Below are the code and all the weights of a small trained network. Each question names an input and a class and asks about switching units off, where a switched-off unit gives its printed mean instead of its output.

import numpy as np


def w(rows, s, z=0):
    codes = np.array(rows[::2]) - 128.0
    scale = np.full(codes.shape[1], s)
    scale[-1] = z or s
    return codes * scale


def f(y):
    return np.maximum(y, 0)


def log_softmax(a):
    a = a - a.max(-1, keepdims=True)
    return a - np.log(np.exp(a).sum(-1, keepdims=True))


def net(x, mask):
    res = np.array(x, float).reshape(1, 7) / 4 @ E
    y = f(res @ A[0][:, :-1].T + A[0][:, -1])
    res = res + np.where(mask, y, B[0][:, -1]) @ B[0][:, :-1]
    return log_softmax(res[-1] @ U[:, :-1].T + U[:, -1])


A, B = {}, {}
E = w([
[167,168,108],'x0',
[95,185,132],'x1',
[83,135,135],'x2',
[104,70,145],'x3',
[114,106,112],'x4',
[49,144,86],'x5',
[139,125,255],'x6',
],0.008)
A[0] = w([
[84,106,160,206],'N1',
[40,117,102,96],'N2',
[5,98,63,51],'N3',
[128,133,163,148],'N4',
[128,26,110,64],'N5',
[211,34,103,151],'N6',
[57,142,70,122],'N7',
[153,162,137,139],'N8',
[43,128,78,83],'N9',
[216,79,107,133],'N10',
[114,140,157,145],'N11',
[100,117,148,186],'N12',
[163,255,94,105],'N13',
[137,158,150,116],'N14',
[174,53,132,128],'N15',
[45,131,123,2],'N16',
[35,130,77,63],'N17',
[175,224,80,86],'N18',
[98,143,202,114],'N19',
[89,103,150,210],'N20',
[97,202,124,80],'N21',
[229,221,113,96],'N22',
[116,132,171,77],'N23',
[167,200,157,142],'N24',
],0.011,0.0043)
B[0] = w([
[70,181,194,215],'N1',
[107,185,121,194],'N2',
[124,238,98,227],'N3',
[108,123,176,181],'N4',
[53,69,106,186],'N5',
[83,1,149,255],'N6',
[136,172,80,214],'N7',
[142,107,148,169],'N8',
[100,195,102,202],'N9',
[143,28,140,228],'N10',
[115,144,164,171],'N11',
[97,167,166,187],'N12',
[217,162,75,217],'N13',
[139,107,144,158],'N14',
[86,93,108,210],'N15',
[148,181,113,158],'N16',
[94,202,82,202],'N17',
[189,114,118,202],'N18',
[101,142,219,211],'N19',
[78,184,178,209],'N20',
[167,123,79,169],'N21',
[201,50,86,226],'N22',
[135,105,173,160],'N23',
[153,67,187,208],'N24',
],0.02,0.0054)
U = w([
[2,118,98,141],'0',
[63,183,151,253],'1',
[149,116,108,108],'2',
[95,199,199,93],'3',
[29,229,27,93],'4',
[229,178,109,120],'5',
[124,196,210,98],'6',
],0.0074,0.0054)

Each question gives the input, the list of numbers given to net, and the class t.
The units are the neurons (one row each of A and B). Each row of codes is followed by its name. A weight is (code - 128) times the scale printed after its matrix; where a second scale follows, it is the last column's (A, B and U).
mask holds one flag per neuron, in row order. A switched-off neuron (its flag False) gives its mean, the last column of its row in B, instead of its output. The means were averaged over made-up inputs and are rounded, as every weight is.
A unit's drop is (log p(t) with every unit on - log p(t) with that unit switched off) / (log p(t) with every unit on - log p(t) with every unit switched off).
The circuit of an input: a set's keep is (log p(t) with only the set's units on - log p(t) with every unit switched off) / (log p(t) with every unit on - log p(t) with every unit switched off). Starting from the 12 units with the biggest drops (on a tie, the unit counted first), units are removed one at a time, each time the one whose removal leaves the highest keep (on an exact tie, the one counted first), for as long as the keep stays at least 0.8.
units of the circuit, in order: the units of the circuit, biggest drop first
k most important neurons: the k neurons with the biggest drops, biggest first
drop when u is switched off: that unit's drop, to one decimal
input [-6,-6,-2,-5,3,-6,6], class 0: units of the circuit, in order => (N6, N15)
input [2,0,0,-8,-8,-5,8], class 5: units of the circuit, in order => (N22)
input [-8,-1,-7,5,-6,1,-7], class 4: units of the circuit, in order => (N3, N24)
input [0,-3,6,-3,3,-7,2], class 0: units of the circuit, in order => (N13, N6, N3)
input [8,7,-2,1,-8,2,6], class 5: 2 most important neurons => (N13, N22)
input [7,-5,-3,-5,6,-6,-7], class 2: 2 most important neurons => (N6, N10)
input [-5,4,-6,-7,-7,4,-8], class 5: 3 most important neurons => (N13, N18, N22)
input [7,2,-6,3,4,-5,-6], class 2: 2 most important neurons => (N6, N10)
input [4,5,3,-3,2,-8,5], class 5: 3 most important neurons => (N22, N13, N6)
input [1,8,-2,-2,6,-2,-6], class 5: drop when N18 is switched off => 0.2
input [-3,-5,4,0,0,-5,-1], class 0: drop when N1 is switched off => 0.0
input [4,-5,-8,-2,-8,-4,8], class 2: drop when N22 is switched off => 0.1
